Here is a tiny trained network, its code and every weight. The questions are about switching its units off for an input and a class, where a switched-off unit gives its printed mean instead of its output.

import numpy as np


def w(rows, s, z=0):
    codes = np.array(rows[::2]) - 128.0
    scale = np.full(codes.shape[1], s)
    scale[-1] = z or s
    return codes * scale


def f(y):
    return y / 2 * (1 + np.tanh(0.7978845608 * (y + 0.044715 * y**3)))


def log_softmax(a):
    a = a - a.max(-1, keepdims=True)
    return a - np.log(np.exp(a).sum(-1, keepdims=True))


def net(x, mask):
    res = np.array(x, float).reshape(1, 7) / 4 @ E
    y = f(res @ A[0][:, :-1].T + A[0][:, -1])
    res = res + np.where(mask, y, B[0][:, -1]) @ B[0][:, :-1]
    return log_softmax(res[-1] @ U[:, :-1].T + U[:, -1])


A, B = {}, {}
E = w([
[53,57,160,11],'x0',
[169,202,105,80],'x1',
[120,68,102,122],'x2',
[94,81,237,159],'x3',
[95,117,43,178],'x4',
[254,112,175,167],'x5',
[137,2,65,173],'x6',
],0.0071)
A[0] = w([
[34,137,149,143,28],'N1',
[130,159,35,195,174],'N2',
[44,166,138,99,133],'N3',
[51,76,153,59,60],'N4',
[210,157,142,129,106],'N5',
[84,108,120,170,151],'N6',
[96,156,112,117,55],'N7',
[56,122,150,127,2],'N8',
[81,140,145,142,10],'N9',
[115,153,123,171,63],'N10',
[95,178,120,149,89],'N11',
[71,163,131,88,100],'N12',
[108,122,69,178,163],'N13',
[36,93,92,190,144],'N14',
[184,107,186,170,111],'N15',
[168,73,139,110,204],'N16',
[156,166,85,95,91],'N17',
[81,112,125,102,132],'N18',
[120,192,164,156,67],'N19',
[109,119,129,107,153],'N20',
[169,105,189,169,105],'N21',
[65,126,199,77,170],'N22',
[118,155,127,109,93],'N23',
[172,95,143,104,57],'N24',
[33,63,167,115,154],'N25',
[145,213,141,128,97],'N26',
[131,161,94,106,91],'N27',
[80,96,73,59,179],'N28',
[155,140,3,140,133],'N29',
[181,144,80,129,54],'N30',
[195,137,92,82,137],'N31',
[149,121,205,103,214],'N32',
[120,178,221,146,67],'N33',
[78,120,108,183,130],'N34',
[132,130,174,139,66],'N35',
],0.014,0.0084)
B[0] = w([
[134,106,121,72,158],'N1',
[142,78,150,38,241],'N2',
[79,202,68,119,208],'N3',
[173,142,57,140,223],'N4',
[117,128,197,175,200],'N5',
[90,83,72,135,175],'N6',
[109,154,132,141,131],'N7',
[255,97,175,97,144],'N8',
[164,102,173,109,122],'N9',
[108,91,173,91,129],'N10',
[61,160,158,121,144],'N11',
[99,248,94,126,180],'N12',
[87,67,111,57,198],'N13',
[28,107,27,139,227],'N14',
[52,96,163,246,193],'N15',
[187,144,97,225,208],'N16',
[152,144,172,157,165],'N17',
[134,146,94,123,180],'N18',
[48,116,156,152,158],'N19',
[152,149,109,116,159],'N20',
[136,91,134,220,182],'N21',
[203,114,100,104,241],'N22',
[128,144,126,135,134],'N23',
[109,189,154,174,133],'N24',
[218,154,67,141,254],'N25',
[65,206,165,124,195],'N26',
[147,154,163,127,148],'N27',
[175,159,65,164,251],'N28',
[165,13,147,58,231],'N29',
[173,105,225,159,154],'N30',
[185,170,149,180,188],'N31',
[134,142,58,178,231],'N32',
[68,77,113,158,180],'N33',
[71,82,90,118,171],'N34',
[126,52,142,137,131],'N35',
],0.0076,0.0097)
U = w([
[105,32,91,64,145],'0',
[215,133,4,145,253],'1',
[139,240,183,175,144],'2',
[121,182,42,46,76],'3',
[114,102,27,112,72],'4',
[198,213,254,80,40],'5',
[236,26,182,128,130],'6',
[60,88,113,226,50],'7',
],0.0077,0.0058)

Each question gives the input, the list of numbers given to net, and the class t.
The units are the neurons (one row each of A and B). Each row of codes is followed by its name. A weight is (code - 128) times the scale printed after its matrix; where a second scale follows, it is the last column's (A, B and U).
mask holds one flag per neuron, in row order. A switched-off neuron (its flag False) gives its mean, the last column of its row in B, instead of its output. The means were averaged over made-up inputs and are rounded, as every weight is.
A unit's drop is (log p(t) with every unit on - log p(t) with that unit switched off) / (log p(t) with every unit on - log p(t) with every unit switched off).
The circuit of an input: a set's keep is (log p(t) with only the set's units on - log p(t) with every unit switched off) / (log p(t) with every unit on - log p(t) with every unit switched off). Starting from the 12 units with the biggest drops (on a tie, the unit counted first), units are removed one at a time, each time the one whose removal leaves the highest keep (on an exact tie, the one counted first), for as long as the keep stays at least 0.8.
circuit, biggest first: the units of the circuit, biggest drop first
most important unit: the unit with the biggest drop
top k neurons: the k neurons with the biggest drops, biggest first
drop when u is switched off: that unit's drop, to one decimal
input [1,-1,-3,-3,-2,8,6], class 6: circuit, biggest first -> [N14, N3, N28]
input [0,-7,-4,1,4,-6,2], class 4: top 2 neurons -> [N14, N34]
input [-6,-3,4,0,-1,4,-1], class 7: circuit, biggest first -> [N15, N25]
input [-2,2,2,1,-4,8,-7], class 7: circuit, biggest first -> [N33, N15]
input [-4,-5,4,2,2,-6,8], class 0: circuit, biggest first -> [N13, N2]
input [-3,-6,0,5,-6,-8,0], class 1: circuit, biggest first -> [N25]
input [-1,0,4,7,6,-6,-3], class 3: circuit, biggest first -> [N16, N3, N21]
input [5,6,1,-1,8,-2,-1], class 3: top 2 neurons -> [N16, N32]
input [-8,2,-7,0,0,-3,1], class 5: top 2 neurons -> [N14, N26]
input [-5,7,-3,1,6,-8,0], class 0: top 2 neurons -> [N29, N2]
input [1,3,2,-3,3,0,2], class 6: drop when N12 is switched off -> 0.1
input [0,-7,-3,0,-3,2,-4], class 7: drop when N33 is switched off -> 0.2
input [7,5,3,-7,-2,8,4], class 6: drop when N4 is switched off -> 0.2
input [1,8,5,0,3,3,4], class 6: drop when N29 is switched off -> 0.1
input [-8,-5,-7,3,-6,-8,1], class 7: most important unit -> N29
